Rows lie near named flat spaces through zero. A row that begins with a name and a colon came from that space; any other row is followed by the name of its block's space that it lies nearest.
z33-z939: [  8  13 -19  -2 -10   1 -12 -16  -2   6  10   3 -14   0  -8   7  -2  -7
   4  -6  -6   0  -2  -8   0  -2   5   3   1  -6   7  -6  -9   2  -1]
z498-z838: [  6  12  -1   5   5   9 -13  -2   6 -14  -1  13 -16 -15   4   8   4  -2
  -3   3 -18   9  25   7  -4   4 -10  19   1   0  12  10 -12  -2   0]
z319-z572: [ -5   0   3   3   0  -2  -3  -1  -4  -3  -3  -1  -4   2   0  -1   9  -7
  -5  -1  -6 -12   3  -7   5   1   1   4   8   7   3  -6   3  -5   3]
[-13   0  -2   2  10  -1 -14   5  14  14  -4  13  -2  13 -19  18   5  18
 -11  14  14  -5 -46 -17  -4  15  11   4 -17 -12  -1  10  28   7   5] : z498-z838
z33-z939: [  3  -5  -6   4  -2   5   4   5   7  -2   2  -4   3  -8   5  -2  12   0
   2 -19  -2   1  -3  -4  -8  -6  10  -8  -1  -3   2  13   4  11  -3]
z319-z572: [  5  10  -6 -11  -5   5  -8  -7 -12 -11  15  -1  -4  -9 -14   1  -5  -7
 -10  -7   0   4 -13  -2   3   1 -21  -1  -6  -5   6   1  12  -9   8]
z549-z552: [  2   3  -1  -4  -2   4 -10  -1  -4   6  -1   2   2  -8   3  -2  -5  -3
  -1   0  -3  -2   1   2  -5   0  -9   0  -6   4   3   1  -3  -5  -1]
z628-z470: [ -1  -9 -12  12   4  -2  12  25 -28  19  -8 -17   1  -8   3  11 -12  11
  -3   3  -5  12  -3  -5  -5   2   2  -7  10  -3  -9   2   0   0  -1]
[-28  10 -16  -6   4 -14   7   5   4  -1 -12  -4   3  -9  -2  -9   8  -9
  -9 -13  19  -2  -7  -1   0  -7  -7   8  -9  11 -12  16 -11   4   3] : z549-z552
[ -4 -18  21 -18  -5  -7  -9  -1 -25  13  -3 -17   1  -1  -6   7  -4   0
  -5   5   5  13  15 -25 -17   0 -12  -1  -6  -4  -2 -11  16  -8   0] : z628-z470
z770-z768: [  4 -13  -2  19   0  -4   2  -8  12  -6  13  13 -14  -1  20   6  20  -9
  -9   1  -4   7  13   9 -20  -3 -12  20 -26  -7  12   7 -28  21  -7]
z770-z768: [  6  19  -1 -13   0  -3  -4   6 -15  -2   2 -16   7  -2 -12  -2   0   3
  -2  10 -11  -2  -1   2   7  -9   1  -3   9  -9 -14  -4   5   5   8]
z708-z651: [ 20  -2   2   2 -10  -2   0  -7   8   2  -7 -12  -8  -1   2   2  -6   5
  12  -3  -4 -12  11  -7  -2  -7  -7  -4   3   6  -6  -4   2  -1  -4]
[ -4 -16   3  10   6 -11  14  -5  15  24 -15  -1   0  -2   9  10  21   8
   8  17  -2  14  12   1 -14   9  16  -8  -5  11 -12   3 -13  14 -22] : z319-z572
z549-z552: [  1   0  -7  -1   1   0 -13   5  -8   3   3   1   5 -11   5  -7   2  -6
  -2  -3   0  -7  -5   2  -6  -3  -9  -2  -5   8  -1  11  -8  -7  -2]
z530-z205: [-10  -6   1   1   3  -3   0  -7   3   2   0   5  -6  -6  -8   4   1  -6
   4  -2   8  -4   4   6   3   1  -4  -2   5   0   5  -4   1   0  -2]
[ -4  14  -5  -3  -7  -4  -6   2 -11 -11   6  -2  -2  -7   0  -8   8  -5
  -2   2  -8  -4   8   0  12  -1  -1   8  -4 -13 -16 -19   5   2   0] : z770-z768
[ 20  -6  16   7  -8  14   8 -10   3  -6   4   6  -7  17   0  15  -5  11
  10  11 -13  14  11   2   7   3  17  -1  13 -15   9 -18  13   3   1] : z549-z552
[ 0  3 -3  4  8 -2  0  2  0  2  2 -7  7 -3 -7 -6  6 -2 -6 -5 -1 -3  0 -2
  7  2  0 -2  2 -2 -6  4 -4 -4 -4] : z33-z939
[ 4 -3  2 -6  3  5  0  4  1  6 -4  1  5  2 -7  0 -3  3 -5  4  0 -3 -6  2
 -1 -2 -2 -3  7  7  4  6  2 -2  3] : z770-z768
[ -9   7   4  11  18  -3   2  11  -3  10   4  -5   6  -1 -12  -8  13   6
  -2 -12  -5  -8  -1   2  -1   2  -2  -1   4   1 -12   6   5  -6   0] : z33-z939
[-24  -4   2   4  -5  -4   2 -26   1   6  -3  13 -16 -13 -19   8   9  -9
  12   5  16 -23   8  25  15   2 -17 -13  11  -5  24 -14   0   8  -2] : z530-z205
[  1   4  -5  -3   0   2 -12   3  -3   6   0  -5   5 -11   2  -9   1  -4
  -2  -6   1  -1  -6   6 -12  -3  -8   0  -6   1  -2  10   0  -8  -4] : z549-z552
z306-z99: [  0 -22  15 -22   7 -18  14  18  11 -15 -32  -8   0  -6 -12  -6  17  17
  -3 -16   6 -17  11   5  21   6   3 -17  14 -11  -7  -6  -4  -1   8]
z708-z651: [  5 -11  -1 -10  -1  -2   4   8  -2   6   0   1   0  -7  -4   0   2   2
  -2   5   1   4  -2   2   5  11   0   1  -8   1  -1  -1  -6   0 -15]
z628-z470: [ -1 -10  12 -10   6  -3  -4  -3  -7   2   4  -1  -1   3  -6   6   2  -6
  -1   1   3   3   4 -14  -3   4  -8  -6  -6  -6  -1  -8   9   2   5]
[-17 -19 -25  -6  12  -2   9 -14   9   7   7   4   5  -7  -7  14  14  16
   6 -12   9   7 -15  16 -11   8  20 -15  16  -1  -3 -13   2  -1  17] : z498-z838
[-13  18  16   5 -11   2  -2  -6  -6 -11  -1  16  -9   3  12  18   5   0
   2  14  21  -7 -10 -11 -18  -5   3  12  21  -6  15  14  -6  -3  11] : z708-z651
[ 15  -8   7   2  -9  10 -24   3 -12   9  15   7   0 -10   4  -5  -5  -3
   0   9 -14  -3  -2   4  -9   1  -9  -1  -3   1  10   2  -1 -12  -6] : z549-z552
[ -7  -2   1   2  -2  -4   5 -12   3   1  -2   6  -3  -4  -8   1   3  -4
   6   1  10 -12   1   9   1  -1  -5  -3   7   0  12  -2   2   2  -3] : z530-z205
[-2 -2  1  1 -3  0  0  6  4  5 -4 -2  3  1  6  1 -5  3  4  0  1 -6  4  5
  2 -6  5  1  4  0 -1  0 -4 -1  4] : z319-z572
[ -5  -5  19   0  10  -4   0   1  -7  -2  -3  -1  15   1  -1 -10  -7  -4
   1  18   0   0   3   2  12  -4   3  -2  -4   8  -6   4  10  -3   6] : z33-z939
[ -3 -10   5   5   1  -7   8   3   9  16 -15  -3   6   7   9   2   6   3
   8   9  -4   0   6   0  -6   0  11  -3  -2   5  -6  -3 -11   2  -6] : z319-z572
[-19  -6   5  -8 -11  -9   7  -2  -7  -2   6  -6  12  14   6 -15  14   5
   4  -2  -5   3 -16  22  24 -12 -18 -13  12  12 -11  -7 -30 -15 -13] : z306-z99
z710-z693: [-11   2   7  -1  -3  -4   2 -10  -5   1 -14  15   4  -4 -14   0  -5  19
  10   9  -3  -9   1   4   7   0   5 -11  12   3  10  -3   1  -6  -6]
z306-z99: [-4  2  4 -1 -2 -2  0 -3  3 -1 -2 -3  8 -3  4 -6  0  2  2 -2  3  1 -4  1
  4  3  1  0 -1 -2  0  0 -2 -2 -4]
z498-z838: [-34 -15 -14   0 -13  -3   1  -7  12   7  13   0  18   0   1   5   5  12
  -1 -12   6  -9 -26   3  -5  -5  27 -16  -7 -10 -13 -12  15 -17  18]
[-12  17   5   4  -5  17  -7   1   7  17   8  -5  22  -5  25   0 -20  -2
   7  -1   1  18  -5  -4  -9   4  12  12   1   1   6   3  -5  -6  -9] : z306-z99
[ 12  -3   4   3   0  -2  -2   3 -12   3  -5  -5   2   3   8 -14   0  -9
   3   2  -1   9   9  -7   0  -9 -14   8   0  -4  -2  15  -5   8 -10] : z498-z838
[ -1   0   5   3  10   0   4  -4   6  -9   6   4  -6   0  -3   7   4  -7
   1   0  -1 -10  -9  -1   8  -1   2  -6  -4  -2   2   2   0   9   8] : z628-z470
[ 17 -12 -18   9   9   3  -5  -5  -9  -8   4  16 -29   3 -29   6   6 -10
  -7   5  -4  -6   6  -2 -11   3 -10  -4 -10   2  -1  -6  10   3  13] : z306-z99
[ 10   2   6  -4  24  11   9  -6   1   4  -7   3 -15  12 -21  21  -3  12
   3   2   1  -2 -12 -13   2  21 -11   5  12   2   3   0  -2   7  -3] : z498-z838
[ 12  -7 -18  -5  -9 -24   7  13   2  -2 -20  -2   1   0   0   0   3 -15
  -4  -3  15   7  -1  -9  -4  -9 -10  -3  -1   3  -1  11 -12 -15 -12] : z33-z939
[  3  11 -16  15   0   5   8  10   3  -1  -1   1  -3  -2   8   1  -6   9
   7   2  -3  -9  -9  17   4  -2   7   0  10   5  -1   9  -9   5   2] : z628-z470
[-18  -6   3   1  -3  -4   1 -22   3   6   3   8 -12  -7 -10   7  10  -6
  10   2  13 -17   6  19  14   2  -8 -10  10  -6  23  -6  -4   4  -4] : z530-z205
[  6   7   8   7  13   7 -11   2  -3   2  -6   8  -4  11  -6  10   5   3
  -3   5  -7   1 -14 -25   1   7 -12  14  -9  -9   1  14  -3   3  -8] : z498-z838
z530-z205: [ 9  5  0  1  3  0  0  6  0  3 -2 -5  6  2  6 -4 -2  3 -6 -1 -6  6 -1 -4
 -6  3  9  2 -4  1 -6  4 -1 -1  2]
[-4  3  6 -9 -3 -4 -2  8  1 -2 -6  0  7  9 -1  5 -2 11 -6  2 -5 -5 -1 -6
  5  0  7 -8  7 -3 -9  7  1 -1  3] : z306-z99
[ 13  -2   0  -3   2   5  -3  -8   1 -15   5   5  -1   8  -2  -5  -5  -9
  -2   0   7   7   9  -5 -10  -5  -1  -1   2  -3   3  -4  -5  18   2] : z710-z693
[ -1  -5  14   8 -19  -4  -3   5 -16   7   1 -17  16  17  21 -22 -12 -12
   5  -5  -7  -2  -1 -19   8 -29 -12   0  -4 -11 -24   7  -9  -1 -14] : z498-z838
[-12   4   7   5   1  -8  -6 -10   6   1  -2   2   5   0  -1   0   9   5
  -3  10   7  -5   1   3   1   0  -8   9   7  -1   0   7  -1   6  -5] : z708-z651
[-1  2 -1  1 -2 -3  0 -1  3  2 -2  5  0 -2 -3 -3 11  0 -4 -3 -2  1  0  0
 -1  1  2 -2  0  0  0  0  0  0 -1] : z319-z572
[ -4   1   2  -2  -5  -1 -12 -12   0  -2  -4   3 -15   7  16  -1  13  -2
  -7  -6  -5 -11  18   9  -7   0  -6   8 -10   2   8  -7  -8  15  -1] : z770-z768
[  9 -12  -2  -2  24   2   9 -10  -9  10   0  -3  -1  19  -8  10   0   7
  13  -5   6   6 -13 -10  -5  10  -4  -5  16  -3  -9  -1  -2   5   0] : z498-z838

Rows lie near named flat spaces through zero. A row that begins with a name and a colon came from that space; any other row is followed by the name of its block's space that it lies nearest.
z919-z935: [ -9   6  -9  -2   9   1 -15  -9 -13 -18  -4 -10   8  17  -6   5  -8   6
  30  15  20  -4  -3 -15 -15   6   2 -13  18   4  11 -20   2 -12   1]
z314-z59: [ 10   0  11 -12   0   3 -13   0   0  -1   6  24  -1  -1   5  -2 -15  18
   1  -9 -12   8  -1 -11   1   9  -5   4 -15   7  -2  -8  -2  -1   3]
[  9   3  -8   5  -6   3   1  -3  24  -6   4 -14  -2   7  -3   2  12  -5
  -6   6   2  -3   4  15  -3  -4  10  -6   2  11  -4  -2  -8   5  -8] : z314-z59
[  6  -1 -11  -2  -6   1  -6  11  -4   1   9   9  -8   5 -11  10  -1   7
  -9   5  -1  -2   0 -12   3  14  -2   0  11   1   9   2   8   0  10] : z314-z59
z732-z409: [ -1   2  -5   6 -16 -10 -11  -8   9  -7  -5   1   3   4  -7  -3  -1   5
  15 -29 -10 -26  -3  -9  -9   3 -10  10  -3  17  15   3   2 -14   2]
z732-z409: [  7   0  -9   4   4 -10  -7   4   1  11  -7   2  -4  11 -11 -14   8   7
  10  -7  -5  -6   0   3  -7  -3  -8  -4  -6 -13  17  -2   0   1   6]
[ -6   3 -22  10   2  -5 -10   4  -3   2   2   4   1  -4   2   0  -6  -3
   0   0 -10 -10  11  11  -3  -6  12  11   1  -4   8   8   2   1  -8] : z732-z409
z902-z463: [  4 -11  25   0  -4   0   1 -13   9   8 -11  11   3  10  -4   0  -1   9
   2   1   2   4 -13  -2  -9   0  18  -2  -6   4  -4   2  13   3   2]
z513-z14: [ -3   3   8   3  -7  -3   6   5  -5   1   1  -1   0   1   6   7  -5  -1
  -9   3  -2  17   4  -2  -7  -2   0  -1  -2  -5   6 -11   1  -2  15]
z101-z926: [  5  13  -5 -11  -9  -2  -4   2   9   3 -13   6 -12  -3  -8  17  -2   7
   3   0 -11  -2 -18   1  -6   3 -20   1  -3  -5  -7   5   0  -3  -2]
[ 10  19  -3  -6  -7  -4  -6   4   3  -1 -11   0 -12  -3  -1   8  -3  -5
  -8  -1  -8  -3 -10  -3  -8   5 -11   5   1  -8  -5   3   7  -8  -7] : z101-z926
[  4   0  11 -11  16 -14  -5   8 -14   4  -9   5  -1   3  -8  -1  -6  -2
  -9   6 -15  -3 -11  -6  -2  -9  -8  -5  12  -3 -10   6   3   1   5] : z314-z59
[ -2  -5  -1 -10  -5  -1  11   7  -2   9  -6  -7  13  14  14  11 -16  18
  -2  -6 -12  10   9  -6   1   7 -10  17  18   0  17  11   5  -1  14] : z314-z59
z513-z14: [ 18   4   3 -14   4  -2  -7  14 -19 -11   3   4  -8 -10  16   4  -1   5
 -14  -3  13   3   0  -4   0 -15  -6   9  -6 -17  -3 -10   3 -12   9]
[ -1  -5 -13   5  16  -3   6   5  15  -5  -3   2  10  -4   3  11   8  -5
   0   2 -26   2   1   2   9   3  -4  -3   3   9   0  17  -6   4  -8] : z513-z14
z158-z923: [ -5 -13  14 -27  29 -10 -12  -3  -5  18   2  -8 -22  22   3  -6  -9   0
  -3   3  15   1   4  -7 -12 -17 -10   1  10  -5 -18 -18  13  25  -4]
[  1  11   8   2  -2  -5   2   1   9  -1   6   7   2 -17  11  17  -2   0
  -3   0  15  -1  -8  -4  -5 -16  -3   4   8   7  11   4   2  -3  -6] : z732-z409
z902-z463: [ -5  13  -5   9  -5  -7  18   8 -19 -18  21  22   1 -16   5   0  20  -5
  -4  -4 -10 -10 -10  -5  -8  -6 -29  -5  -6   8 -16  10 -14  -1 -18]
[-15  -2  -2  -5   8  -2  -5   5   1   1   0   5   8   6   0   3  -1  -1
   3  -9 -18  -7  -2  -3  -1   4   2   4   5   6  -5  13  -3   0   1] : z513-z14
z101-z926: [  7  16  -9  -6  -7  -2 -11  -4   9   5  -7   4 -14  -7 -11   6  -4   5
  -7  -6   4   0 -15   0  -5   9 -19   4   3  -4   1   5  -3  -2  -4]
[-1 -9  5  6 10 -1  6 -2  5 -9  8 -5  5  3  0 -4 -6 -2  0 -3  6  6 12  2
  8 -3 15  2  1 15 -5 11  3  0 -1] : z101-z926
z314-z59: [ -5  -2  -5  -3  -3   3  -1   0   1  -5   9   2   9  -6   9 -12  -4  -1
   9   5   0   1  -2  -4  -4   0   4  -6  -8   1   2  -5   5  -4  -6]
[  7   7  26  -4   8   5  -5  -5  10   5   4   9   0   8  10   4  -3  -6
  -1 -16  13  11 -11 -12  -9 -14  -6  -8  13  -1  -6  -1 -10   3  -6] : z732-z409
[  5 -11  -3   1  -7 -11   9  -8   8   2  -6   7   2   7   9  13   7   3
  -3  -3  12  -1   0   8 -12  -4   6  -2   9   1  -1   6  -9   5   9] : z314-z59
[ -5   7 -14   1  -5  11  -2   5  10  10  22 -14  15   8  -6   2  -6  -9
   9   4  16  -7  -3   4   6   6   4   1  -6   8   9 -12   9   0  -5] : z314-z59
[ 11   9  -3  -5   9  -6   2   3  -3  -6 -10 -10  -3 -11   8  13 -13   1
   7   8   7  15  -6   7 -15   6   4   8   0  -5   4  -8  -5   7  -6] : z919-z935
[ -2 -21  16 -16   1   3  -5 -14  13  19  -5 -12  -6  16  -2  -9   0  -4
 -10  -6  -2   6   0 -12   4   0  14   0   4   5  -6   0   7   0 -17] : z902-z463
